Here is a tiny trained network, its code and every weight. The questions are about switching its units off for an input and a target symbol, where a switched-off unit gives its printed mean instead of its output.

import numpy as np


def w(rows, s, z=0):
    codes = np.array(rows[::2]) - 128.0
    scale = np.full(codes.shape[1], s)
    scale[-1] = z or s
    return codes * scale


def f(y):
    return y / 2 * (1 + np.tanh(0.7978845608 * (y + 0.044715 * y**3)))


def softmax(a):
    e = np.exp(a - a.max(-1, keepdims=True))
    return e / e.sum(-1, keepdims=True)


def log_softmax(a):
    a = a - a.max(-1, keepdims=True)
    return a - np.log(np.exp(a).sum(-1, keepdims=True))


def net(x, mask):
    ids = ['βγδεηθλμξπτφω'.index(c) for c in x.split()]
    T = len(ids)
    res = E[ids] + P[:T]
    r = res
    for j in range(2):
        rows = slice(2 * j, 2 * j + 2)
        q, k, v = (r @ M[0][rows].T for M in (Q, K, V))
        z = softmax(np.where(np.tri(T) > 0, q @ k.T / 2**0.5, -1e9)) @ v
        o = O[0][rows]
        res = res + np.where(mask[j], z, o[:, -1]) @ o[:, :-1]
    y = f(res @ A[0][:, :-1].T + A[0][:, -1])
    res = res + np.where(mask[2:14], y, B[0][:, -1]) @ B[0][:, :-1]
    return log_softmax(res[-1] @ U[:, :-1].T + U[:, -1])


Q, K, V, O, A, B = {}, {}, {}, {}, {}, {}
E = w([
[166,52,67],'β',
[186,54,226],'γ',
[151,185,89],'δ',
[112,105,146],'ε',
[46,223,94],'η',
[60,109,108],'θ',
[120,123,135],'λ',
[170,198,160],'μ',
[133,145,119],'ξ',
[85,202,142],'π',
[218,27,124],'τ',
[126,132,128],'φ',
[97,86,4],'ω',
],0.019)
P = w([
[59,249,44],'0',
[28,109,141],'1',
[71,195,89],'2',
[87,215,67],'3',
[35,106,141],'4',
[46,129,141],'5',
[96,210,87],'6',
[102,215,71],'7',
[4,38,192],'8',
[110,199,83],'9',
[101,187,91],'10',
],0.0034)
Q[0] = w([
[54,171,150],'head 0',
[47,64,61],'head 0',
[17,176,212],'head 1',
[233,116,254],'head 1',
],0.0084)
K[0] = w([
[38,233,255],'head 0',
[115,9,127],'head 0',
[53,142,151],'head 1',
[181,101,233],'head 1',
],0.0071)
V[0] = w([
[136,107,9],'head 0',
[107,59,174],'head 0',
[89,151,81],'head 1',
[44,110,177],'head 1',
],0.014)
O[0] = w([
[159,3,118,254],'head 0',
[213,168,18,46],'head 0',
[36,108,87,224],'head 1',
[103,217,88,134],'head 1',
],0.011,0.0037)
A[0] = w([
[166,168,247,153],'neuron 0',
[90,162,160,141],'neuron 1',
[126,147,154,137],'neuron 2',
[108,143,112,138],'neuron 3',
[81,171,226,175],'neuron 4',
[218,98,189,91],'neuron 5',
[106,73,116,98],'neuron 6',
[147,91,87,201],'neuron 7',
[101,148,53,12],'neuron 8',
[148,130,246,61],'neuron 9',
[81,175,170,166],'neuron 10',
[63,103,59,144],'neuron 11',
],0.014,0.011)
B[0] = w([
[153,94,53,186],'neuron 0',
[162,118,199,178],'neuron 1',
[112,175,157,142],'neuron 2',
[118,106,43,152],'neuron 3',
[177,114,187,225],'neuron 4',
[78,238,107,197],'neuron 5',
[82,172,148,185],'neuron 6',
[232,156,80,210],'neuron 7',
[134,2,216,140],'neuron 8',
[31,67,141,165],'neuron 9',
[178,150,157,206],'neuron 10',
[49,129,132,248],'neuron 11',
],0.0066,0.014)
U = w([
[162,44,92,158],'β',
[93,211,78,136],'γ',
[115,47,151,151],'δ',
[83,172,81,162],'ε',
[28,155,133,27],'η',
[4,207,38,52],'θ',
[103,148,103,130],'λ',
[204,56,187,77],'μ',
[118,104,127,255],'ξ',
[114,170,166,103],'π',
[182,126,109,118],'τ',
[108,125,113,117],'φ',
[66,62,68,88],'ω',
],0.012,0.0091)

Each question gives the input, a string of symbols that net reads in full, and the target symbol t.
The units are the heads (2 rows each of Q, K, V and O) and the neurons (one row each of A and B). Each row of codes is followed by its name. A weight is (code - 128) times the scale printed after its matrix; where a second scale follows, it is the last column's (O, A, B and U).
mask holds one flag per unit, heads first, then neurons. A switched-off unit (its flag False) gives its mean, the last column of its rows in O or B, instead of its output. The means were averaged over made-up inputs and are rounded, as every weight is.
A unit's drop is (log p(t) with every unit on - log p(t) with that unit switched off) / (log p(t) with every unit on - log p(t) with every unit switched off).
The circuit of an input: a set's keep is (log p(t) with only the set's units on - log p(t) with every unit switched off) / (log p(t) with every unit on - log p(t) with every unit switched off). Starting from the 12 units with the biggest drops (on a tie, the unit counted first), units are removed one at a time, each time the one whose removal leaves the highest keep (on an exact tie, the one counted first), for as long as the keep stays at least 0.8.
units of the circuit, in order: the units of the circuit, biggest drop first
k most important neurons: the k neurons with the biggest drops, biggest first
heads that matter: for each layer, one digit per head in row order, 1 if its drop is at least 0.15 and else 0, layers parted by /
drop when u is switched off: that unit's drop, to one decimal
input ω θ γ γ δ, target θ: heads that matter	01
input γ γ ξ ω, target ω: units of the circuit, in order	[neuron 8; head 1]
input γ τ φ, target γ: heads that matter	10
input δ τ δ δ φ ξ, target δ: units of the circuit, in order	[head 0; head 1]
input γ γ ξ, target γ: heads that matter	11
input γ ε ξ γ, target γ: units of the circuit, in order	[neuron 5; head 1]
input ξ ω ε ω π, target π: heads that matter	10
input π η π φ, target π: heads that matter	11
input ω ε ξ π π δ λ δ η, target η: 2 most important neurons	[neuron 11; neuron 7]
input π ξ ξ λ φ ω λ θ, target θ: units of the circuit, in order	[head 1; neuron 11]
input δ ω π, target π: 2 most important neurons	[neuron 4; neuron 10]
input θ ε ξ, target θ: units of the circuit, in order	[head 1]
input β ξ π ξ γ δ π τ, target τ: 3 most important neurons	[neuron 5; neuron 7; neuron 11]
input δ δ ξ ε, target δ: 2 most important neurons	[neuron 5; neuron 7]
input θ ω φ, target θ: most important neuron	[neuron 4]
input ε ξ ξ β ξ δ μ, target μ: drop when neuron 5 is switched off	0.1
input μ τ δ, target μ: drop when neuron 1 is switched off	0.0
input ω δ θ ω, target ω: drop when head 1 is switched off	0.3
